(in the rows, 128 means zero)
Each row of numbers stands for one thing and depends on some of the facts below. Use the named rows to name the rest.

Some facts about the things:
σ: uses; ζ: refers to; χ: belongs to class
babra ζ:godal χ:a
bedon σ:klozu ζ:vemi χ:c
befloplen σ:kufla gadek ζ:flofode χ:c
begur ζ:fluzir χ:d
besto σ:bodrobrur χ:a
bestu σ:kletas χ:a
bodem ζ:rofo χ:d
bodrobrur σ:skuplovi fliflir ζ:nasken χ:d
boki ζ:devik χ:c
bopon σ:dapas pabra χ:c
boror ζ:nebrel χ:a
bremeskes σ:klozos ζ:logro χ:b
bribim ζ:flegro χ:b
bribri χ:a
brosadros σ:bopon pabra ζ:grasko χ:a
brukle σ:mazafer χ:d
bruskol σ:klostom vudek lodrir χ:c
bubrir χ:c
bufol σ:plifa kinen χ:a
bukli σ:plifa ζ:dapas χ:a
bupim σ:rograge χ:d
dalar χ:b
dapas χ:a
davem ζ:likam χ:b
dedrubri ζ:klogren χ:b
deska ζ:siskur χ:a
devik σ:gibrak nufle soklem ζ:statrum χ:a
dinu σ:gabroges χ:b
diskom σ:vugek trofikle ζ:ketor χ:a
divasir σ:traklom totrur χ:a
dobrin σ:drogro zegik χ:a
dopli σ:klifu χ:a
draflal σ:skuplovi χ:b
dralel ζ:sesken χ:b
drigas ζ:stotiguk χ:b
drogro ζ:vemuskil χ:b
drostes χ:d
druklo σ:fofikes χ:a
druzus σ:klatarul ζ:trofikle χ:b
dubi ζ:rograge χ:c
duki ζ:skugo χ:b
famu ζ:lenubro χ:c
fanu ζ:stigrar χ:b
fasur ζ:druzus χ:c
fisevan ζ:flonik χ:a
flabre σ:kletas χ:a
fladrir ζ:tobon χ:a
flefer σ:lumiver χ:d
flegro χ:a
flidrik σ:klupo χ:b
fliflir ζ:roklar χ:b
fligran σ:naplir klozos χ:b
flista χ:b
flofode σ:naklek χ:c
flonik ζ:bruskol χ:a
flubroflum σ:tragor ζ:flabre χ:c
fluram ζ:skebom χ:d
fluzir σ:klogren ζ:bubrir χ:c
fofikes σ:grasko druklo statrum deska χ:b
foses σ:bestu kletas ζ:klotu χ:b
gabroges ζ:fladrir χ:c
gada σ:seflum ζ:listol χ:c
gadek σ:kufla χ:c
giban σ:druklo χ:c
gibrak σ:devik kosir ζ:sevel χ:a
gidus χ:d
giklu χ:b
godal σ:bribim χ:b
gogrek ζ:negik χ:b
gotabu σ:davem χ:a
gralan χ:a
grasko σ:deska ζ:dobrin χ:b
gregi ζ:kison χ:c
groku ζ:flubroflum χ:c
groros ζ:vivor χ:d
grude σ:robom χ:c
guklal σ:naklek χ:c
gustim ζ:niru χ:d
kestem σ:klifu χ:b
kesum ζ:zikes χ:a
ketor ζ:brosadros χ:a
kinen ζ:drostes χ:a
kison ζ:divasir χ:b
klari σ:pubru ζ:nubrir χ:b
klasas ζ:mumik χ:b
klatarul ζ:stigi χ:b
kletas σ:natru drostes ζ:dedrubri χ:c
klifu ζ:brukle χ:d
klivo σ:bupim ζ:gustim χ:c
klogren σ:fluzir ζ:seflum χ:a
klostom σ:lodrir ζ:gadek χ:d
klotu σ:vufo ζ:tetrum χ:a
klozos σ:lenubro ζ:klivo χ:a
klozu χ:b
klubrek σ:flonik χ:c
kluplom σ:vufo ζ:boror χ:c
klupo σ:roklem flidrik χ:c
kosir σ:devik gibrak soklem ζ:fluram χ:c
kufla σ:befloplen χ:a
kuvos χ:b
ledrodus ζ:drogro χ:a
lelam χ:a
lenubro σ:klozos χ:a
leskek σ:brosadros ζ:mebrus χ:b
likam σ:seflum ζ:klozu χ:b
listol ζ:pabra χ:a
lodrir σ:bruskol χ:a
logro ζ:bupim χ:c
logruplel σ:flefer χ:a
loke χ:c
lumiver χ:b
mazafer σ:nebrel brukle ζ:fisevan χ:c
mebrus ζ:gralan χ:d
megral σ:kinen χ:c
mena σ:besto ζ:zogufli χ:b
mumik σ:klivo ζ:foses χ:b
naklek σ:plifaklek χ:a
naplir ζ:nufle χ:c
nasken σ:pligrusi ζ:stameste χ:d
natru σ:drostes χ:a
nebrel σ:brukle klatarul ζ:staguk χ:b
negik χ:a
niru χ:a
nubrir σ:flabre χ:d
nufle ζ:trimam χ:a
pabra σ:brosadros ζ:klozos χ:b
pezan σ:nufle χ:b
pigrur σ:gibrak soklem ζ:naklek χ:b
pladre ζ:poni χ:a
plaru σ:klozu ζ:naplir χ:b
plifa σ:kinen ζ:pigrur χ:b
plifaklek σ:guklal flofode ζ:mena χ:d
pligitrum σ:flegro razoplak χ:a
pligrusi σ:nasken χ:c
plobras σ:tragor flubroflum χ:a
plobros χ:a
poni σ:mumik ζ:boki χ:b
postos σ:tragor ζ:bodem χ:d
pubru σ:gada ζ:klasas χ:a
puva ζ:loke χ:d
razoplak σ:flegro pligitrum ζ:diskom χ:b
rinal ζ:steval χ:d
robom σ:kestem χ:b
rofo σ:negik sevel drigas ζ:totrur χ:c
rograge χ:b
roklar ζ:davem χ:a
roklem σ:bribri χ:a
roplus ζ:kinen χ:c
rovas σ:totruk ζ:befloplen χ:b
rugos σ:bremeskes fligran χ:c
rustik ζ:dubi χ:b
safa σ:gada seflum sesken pubru χ:a
sapakles σ:besto ζ:dopli χ:b
seflum ζ:dralel χ:b
segrel σ:zogufli ζ:vudek χ:a
sesken σ:staguk ζ:gotabu χ:a
sevel ζ:druklo χ:b
sevon σ:totruk χ:d
siskur σ:dopli robom χ:a
skazek σ:flabre ζ:logruplel χ:a
skebom σ:tatri ζ:segrel χ:d
skitrim ζ:begur χ:a
skopostem ζ:flefer χ:b
skosostul χ:b
skugo χ:d
skuplovi χ:a
sogru ζ:bribri χ:a
soklem σ:devik pigrur kosir ζ:skopostem χ:b
staguk σ:klari stigrar seflum χ:c
stameste σ:fluzir klogren ζ:bremeskes χ:a
statrum σ:fofikes ζ:giklu χ:a
steval σ:sevel ζ:bestu χ:a
stigi ζ:gibrak χ:a
stigrar σ:gada likam seflum safa ζ:giban χ:a
stimur ζ:klatarul χ:a
stivur σ:gotabu davem ζ:dalar χ:c
stotiguk σ:vemuskil ζ:sapakles χ:a
tason σ:ledrodus χ:c
tatri ζ:pligrusi χ:d
tetrum ζ:duki χ:a
tobon σ:flista ζ:skosostul χ:a
totruk σ:tatri ζ:plaru χ:d
totrur σ:flista tobon ζ:ledrodus χ:b
tragor σ:flubroflum ζ:fligran χ:a
traklom σ:flista totrur divasir ζ:sevon χ:a
trapok χ:b
trimam ζ:flidrik χ:c
trisin ζ:zeras χ:b
trofikle χ:a
troskos σ:plobros sogru χ:b
trupak σ:pladre χ:d
vemi σ:kletas χ:a
vemuskil σ:stotiguk gidus χ:d
vibo σ:fligran ζ:trisin χ:a
vivor ζ:safa χ:b
voster σ:skopostem χ:b
vudek σ:bruskol ζ:mazafer χ:b
vufo σ:klubrek ζ:bedon χ:a
vugek χ:b
zegik χ:d
zeras ζ:kesum χ:c
zikes ζ:roklem χ:a
zogufli ζ:rovas χ:c
zukim ζ:trupak χ:c
zuta ζ:rinal χ:c

Some things and their rows:
tragor: [147 147 118 126 124 104 132 121 152 163 131  97 152 131 149 127 164 122
 125 123  92 113 136 117 166 116]
groku: [143 115 107 107 131  88 136 122 129 125 140 110 168 134 114 109 120 138
 134 115  79 127 154 118 126 136]
roplus: [143 114  95 110 127  91 136 127 125 116 147 122 166 135 119 109 127 141
 127 111  80 123 151 121 134 141]
robom: [127 177 138 138 132 128 155 137 129 143  94  90 130 122 134 124 129  86
 119 160 111 142 138 153 151 119]
ketor: [129 135 108 136 119 113 125 133 149 129 137 118 138 128 151 123 169 141
 141 134  83 110 144 106 149 129]
stivur: [148 151  77 101 124 122  84 102 130 109 165 129 177 120 114 128 141 147
 115  77 104 115 162  98 120 177]
kesum: [128 133 110 117 119 113 125 126 149 143 125  96 156 134 151 127 153 127
 144 138  82 100 144  94 136 129]
trapok: [123 160 115 136 133 126 146 141 118 132 106  90 107 116 138 129 131  89
 116 172  94 151 151 151 151 133]
drogro: [105 144 118 133 120 112 154 108 140 144 141  90 128 153 155 141 165 155
 154 172  61 113 126 138 155 104]
poni: [115 139 101 126 122 125 110 121 134 106 129 106 140 116 142 137 146 135
 154 138  93  95 148  79 123 151]
zogufli: [156 144 125 114 123  93 152 149 176 133 137 133 174 149 110 113 153 160
 144  93  94 109 134 151 148 123]
skosostul: [134 187 109 139 127 132 130 129 124 144 115  97 112 114 141 138 141  87
 103 145 107 144 156 154 164 135]
sesken: [116 154  50  59 166  66 153 115 148 128  93  98  51  85 153  77 153 116
 144 173  33  88 158 139  84 150]
bribim: [144 129 123 140 127  92 150 123 133 140 131  96 140 132 153 123 158 124
 129 139  80 118 135 128 156 115]
listol: [166 136 103 150 112  90 105 175 150 121 160 139 146 112 156  97 167 113
 101  88  90  93 156 111 173 150]
tason: [123 154 106 120 130 138 140 155 138  98 120 145 120 122  92 109 123 131
 120 145 113 169 171 172 117 159]
gidus: [124 131 108 105 117 110 155 141 146 171 129  93 129 119 119 113 137  94
  85 164 113 157 147 206 169  83]
groros: [126 101  82  97 111  96 110 125 150 155 151 101 154 114 130 123 160 134
 121 131 108 118 149 128 143 105]
tetrum: [202 119 130 151 125 110 100 123 165 155 106 110 141  81 133 132 186 156
 177 128 114 131 148 110  90 111]
klatarul: [153 161 133 138 116  89 144 127 152 151 132  92 154 142 157 138 172 133
 130 114  95  98 115 131 180 106]
megral: [142 178  91 105 134 144 112 131 124 115 136 118 149 122  97 121 124 115
  95 107 114 152 165 154 127 161]

Which thing is each row?
No name comes twice in this set of rows, the named rows included.
[210 125 115 139 128 125  59  93 148 156 115 106 154  57 137 145 176 147
 170 113 121 126 158  71  74 123] -> klotu
[214 121 110 139  99 150  82  69 123 158  92 155 101  29 106 228 242 113
 209  55 165 161 205  52 169 154] -> foses
[132 221  35  51 183 115 120 105 131 133  77 104  27  54 141  88 149  73
 113 162  84 119 173 163  79 172] -> safa

Now the same things, written a new way:
Some things and their rows:
gogrek: [138 113 165 125 136 142 129 136 140 130 123 133 133  94 121 115 116 129
 123 142 117 124 116 131 115 119]
negik: [136 161  89 133  92 138 133 119 119 128 134 101 108 144 135 142 105 129
 121 101 133 118 103 130 146 164]
bupim: [115 148 108 132 131 106 138 110 118 117 127 132 126 164 129 127 123 130
 131  92 137 125 120 117 159 131]
flubroflum: [142 138 130 143 128 136 120 128 128 131 138 110 128 146 140 114 123 139
 118 136 126 120 137 121 142 126]
nufle: [190 172 133 139  94 130 150 143 134 138 115  76 118 136 120  95  54  92
  92  96 123 129 117 147 143 182]
devik: [161 147 148 128 127  96 152 134 133 146 107  87 130 143 114  90  85  89
 115  95 138 146 144 153 116 166]
fofikes: [109 118 152 124 142 122 137 117 131 130 119 126 123 134 124 109 129 133
 137 117 129 129 119 136 109 122]
roklem: [118 144 100 123 113 114 135 113 120 133 131 108 114 149 135 141 133 126
 136 100 148 128 118 131 129 150]
totrur: [129 123 147 131 127 134 137 117 132 130 121 116 120 126 129 114 119 135
 130 118 131 125 103 132 129 126]
kesum: [138 133 119 120 124 116 132 125 130 135 133 117 129 112 131 139 129 122
 131 122 140 126 128 130 123 144]
zeras: [138 126 130 137 135 128 120 128 129 134 139 115 131 144 142 115 135 140
 121 135 132 126 140 121 139 120]
famu: [154 123 152 134 142 136 117 140 137 134 140 124 143 114 137 110 130 134
 118 158 121 121 151 121 129 114]
lenubro: [ 61 149  67  97 122 135 104  72 112 119 177 143 112  88 164 210 191 204
 184 131 160  77 100  86 118 127]
draflal: [107 114 166 124 155 104 146 116 133 135 109 121 131 144 115  94 125 122
 139 111 134 140 134 144  96 122]
leskek: [122 103 177 118 159 119 134 126 142 133 117 139 141  96 120 110 133 128
 139 139 128 132 134 135  95 109]
roplus: [154 123 153 133 143 133 117 138 137 135 140 123 144 111 136 112 130 135
 116 159 120 120 150 122 130 116]
likam: [107  54 102 101 105 126 135 222 117 124  59 105  90 147  83 166 178 111
  86 203  43 161  93  79 162  78]
zuta: [155 123 152 134 143 133 115 140 138 136 141 125 146 110 137 111 128 136
 119 157 121 122 151 121 131 115]
bremeskes: [ 66 124 112 102 137 154 103  79 124 114 170 154 119  68 160 185 181 213
 178 149 139  74  82  86 116 101]
bubrir: [115 134 108 140 126 124 123 118 118 132 136 110 118 182 144 117 143 143
 128 116 138 129 132 124 144 124]
megral: [110 114 143 128 162 102 122 119 128 138 133 124 139 153 133 109 158 137
 144 135 143 133 164 126 112 107]

Name these rows:
No name comes twice in this set of rows, the named rows included.
[105 137 104 120 125 105 135 109 119 135 129 113 118 150 132 139 140 126
 146 102 153 132 132 132 115 144] -> divasir
[167 168 109 132  87 152 128 134 130 127 138 100 115 105 135 139  84 126
 106 120 120 107 101 125 150 167] -> kinen
[125 121 135 134 147 114 123 122 128 137 137 117 135 151 139 113 150 138
 134 134 139 130 148 124 130 113] -> befloplen
[ 98 128 120 135 145 106 128 107 119 135 134 112 124 186 141 109 154 142
 142 113 147 133 149 128 125 118] -> giban
[ 95  50  89  86 128  82 134 216 115 134  62 109 105 137  80 188 214  96
 110 209  71 173 143  80 136  82] -> stigrar
[125 102 166 121 176 100 121 128 137 141 133 136 157 118 130 107 162 132
 140 156 137 136 178 125 102  95] -> stivur
[113 146 104 121 121 108 138 111 121 135 130 107 117 149 132 135 129 126
 140  98 147 129 126 133 122 150] -> dopli
[145 169  84 135  78 149 131 124 120 126 137  98 102 141 138 145  97 131
 114 104 129 114  95 128 154 169] -> flegro
[ 91 130 119 122 157  82 139 106 117 121 120 146 136 167 123 123 146 126
 150  95 147 137 145 118 135 118] -> sevon
[129 135 146 131 121 142 137 123 131 126 122 116 117 128 126 111 104 134
 122 116 120 120 102 132 125 134] -> robom
[133  25 131 165 129 144 109 112 144 124 162 225 167 141 161 160 204 101
 153 113 192 207 125 199 133  65] -> foses
[ 99 105 156 120 154 108 139 113 131 133 116 129 129 133 123 112 146 132
 147 120 140 136 126 136 101 111] -> rovas

The same things again, as new rows of numbers:
Some rows with their names:
mazafer: [115 119 142 124 148 108 122  95 105 121 126 137 143 197  98 151 115  67
 132 108 138 163 115 156 111 127 155 148 123 104 124 174 143 141 121 135
 126 133 134]
rograge: [141 125 126 144 123 137 128 138 137 102 136 131 121 158 191 140 132 156
 130 161 142 172 143 107 140 136 149 114 147 145 131 135 137 157 136 122
 126 130 127]
stameste: [122 141 134 125 132 130 143 129 143 153 119 121 125 114  73 114 124 121
 128 103 112 108 121 125 110 124 123 121 132 130 130  98 124 103 120 135
 133 121 116]
fladrir: [128 131 126 127 123 123 132 128 127 116 135 129 131 141 116 125 132 130
 130 114 120 141 133 121 122 127 133 123 124 136 128 128 127 109 128 127
 135 121 140]
leskek: [141 132 106 109 145 119 126 122 133 144 136 122 131 139 116 116 117 155
 123 147 126 161 137 144 123 123 125 140 129 118 130 119 122 162 125 133
 119 127 120]
gidus: [120 119 128 153 116 137 117 143 118 108 132 140 120 112 176 141 140 113
 136 132 133 111 119  94 143 136 134 140 123 135 123 127 132 128 137 120
 134 126 124]
vufo: [127 128 131 120 124 125 134 130 124 116 134 128 129 141 115 127 135 131
 129 120 123 139 132 127 125 128 134 125 131 136 128 132 128 115 127 130
 137 124 137]
bribim: [138 115  94 119 133 118 105 121 106 113 146 144 140 120 166 132 126 172
 127 134 114 150 129 152 138 112 123 158  91 112 127 166 122 148 151 117
 112 129 160]
brukle: [108 120 145 122 122 124 114 143  97 134 131 131 123 112 123 124 137 116
 128 142 130 122 116 142 141 133 114 153 119 121 123 136 120 126 133 136
 129 134 125]
dralel: [130 131 116 112 122 143 124 155 141 114  87 153 115 106 138 118 125 155
 124 114 134 236 135 212 111 126 164 150 119 118 127 114 126 130 127 119
 108 115 107]
tragor: [144 129  96 130 132 129 134 132 129 132 138 121 126 130 124 135 127 143
 141 112 112  59 135 123 114 123 132 123 116 133 130 100 128 126 127 126
 134 117 136]
seflum: [133 129 116 133 115 153 124 155 148  97  77 163 111  93 168 127 129 154
 130 104 133 240 130 191 114 127 177 146 113 127 125 117 133 115 136 108
 105 108 106]
bribri: [128 120 138 127 114 127 123 131 111 100 137 134 125 140 159 139 143 141
 131 131 125 124 131 145 139 131 133 127 121 141 129 160 128 106 140 128
 130 130 155]
guklal: [133 123 124 127 118 127 122 117 129 129 130 124 127 126 142 135 126 119
 127 146 145  91 131 149 130 130 137 120 133 116 129 135 127 135 124 126
 129 140 134]
natru: [127 125 126 128 126 127 131 134 117 126 131 118 121 134 120 133 133 133
 133 127 116  80 130 150 126 131 130 123 126 136 131 125 126 110 130 134
 131 129 137]
foses: [141 132 112  79 166 130 135 134 105 199 108 107 139 101 103 129 127 128
 117 108 138 189 144  64 146 126  55 103 100 118 134 117 129 156 115 130
 132 113 109]
fligran: [127 131 153 134 138 134 127 131 125 144 113 125 124 131 138 125 126 136
 123 143 129 143 124 144 141 134 124 124 143 131 131 136 130 135 134 135
 117 136 114]
bupim: [128 122 117 132 121 131 126 142 131 106 148 121 118 153 158 129 138 129
 138 163 147 140 139 105 132 141 143 133 152 140 127 100 130 153 119 132
 143 128 114]
kluplom: [124 131 124 111 129 123 131 112 140 146 126 119 134 121  96 120 118 109
 121 130 144 120 130 140 119 124 128 121 137 111 128 117 123 139 110 131
 129 135 120]
stigi: [125 131 126 123 119 124 134 127 134 112 135 131 135 128 111 122 132 135
 128 112 121 149 132 122 120 125 133 126 121 135 128 126 126 110 126 126
 135 121 139]
kinen: [131 126 130 139 121 134 134 134 128 105 134 132 128 138 144 137 138 132
 132 114 121 127 132 107 128 129 134 120 128 143 128 135 131 109 132 124
 135 119 143]

Rows to name:
No name comes twice in this set of rows, the named rows included.
[120 122 109 131 142 128 112 140 101 168 124 121 121  84  99 125 127 109
 141 117 108  17 106 146 126 126 100 159  99 104 126  99 117 130 130 132
 126 133 114] -> trupak
[125 124 132 132 147 115 134 117 109 115 136 131 135 207 104 144 124 102
 140 101 117 139 125 138 107 131 158 140 124 134 129 150 145 129 127 135
 135 118 137] -> fisevan
[132 125 119  91 139 129 138 135  99 160 123 117 135 104 120 138 143 120
 124  99 137 176 147  64 144 129  80  97 100 135 131 135 132 118 122 125
 146 112 139] -> tetrum
[117 122 123 135 142 119 123 126 113 117 144 138 134 164 120 133 126  93
 137 118 130 165 117 102 117 135 141 157 124 124 122 124 137 145 122 131
 139 122 117] -> fluram
[118 119 126 145 121 132 116 144 113 118 135 136 121 117 160 136 138 119
 135 136 130 112 118 111 141 136 124 141 120 130 125 128 127 131 137 124
 134 130 124] -> drostes
[113 129 159 147 114 139 131 117 141 124 107 143 130 100 140 138 128  86
 122 109 142 146 109 108 136 127 127 115 131 124 125 154 135 101 129 117
 126 134 127] -> gabroges
[118 121 115 117 160 102 123 120 105 131 147 125 137 203  89 128 119  90
 137 131 130 165 126 138 103 135 146 166 129 117 125 118 136 167 112 144
 139 121 107] -> skebom
[131 129 118 121 115 141 132 148 131 106 102 136 113 111 125 128 134 131
 135  96 126 148 135 179 106 129 158 132 125 136 129 108 130  99 125 122
 127 114 120] -> sesken
[127 122 110 144 124 130 121 126 114 122 128 146 130  96 134 140 133 132
 135  85  98  65 112 122 128 116 122 137  84 127 125 145 125  91 147 114
 126 117 152] -> pladre
[124 118 127 152 114 135 121 144 118 105 139 137 121 123 179 140 139 119
 134 141 137 134 124  94 142 138 134 139 130 140 124 126 133 135 134 123
 137 127 125] -> zegik
[137 131 135 168 118 139 133 118 155  93 140 143 140 137 155 125 130 160
 125 140 142 152 123  90 154 120 125 141 126 141 133 139 144 144 154 117
 140 122 127] -> drogro
[120 127 122 120 138 127 122 144 111 149 131 114 120 120 106 119 129 114
 133 143 129  80 123 142 126 136 112 147 133 120 127  95 120 145 120 139
 133 134 105] -> nubrir
[129 134 117 131 114 114 132 113 176 131 163 120 137 140 180 130 113 112
 120 159 119 153 136  31 114 133 153  71 171 135 119 124 115 143  94 122
 120 140 138] -> klivo
[139 122 130 143 128 138 123 133 131 115 126 137 124 137 187 138 130 155
 131 148 131 145 130 114 144 130 138 123 132 139 130 142 135 141 144 121
 120 129 135] -> vugek
[133 125 108 113 121 119 129 123 127 103 150 129 136 145 122 122 133 149
 128 127 123 151 142 126 117 121 133 126 122 134 127 133 122 124 125 128
 133 121 149] -> brosadros

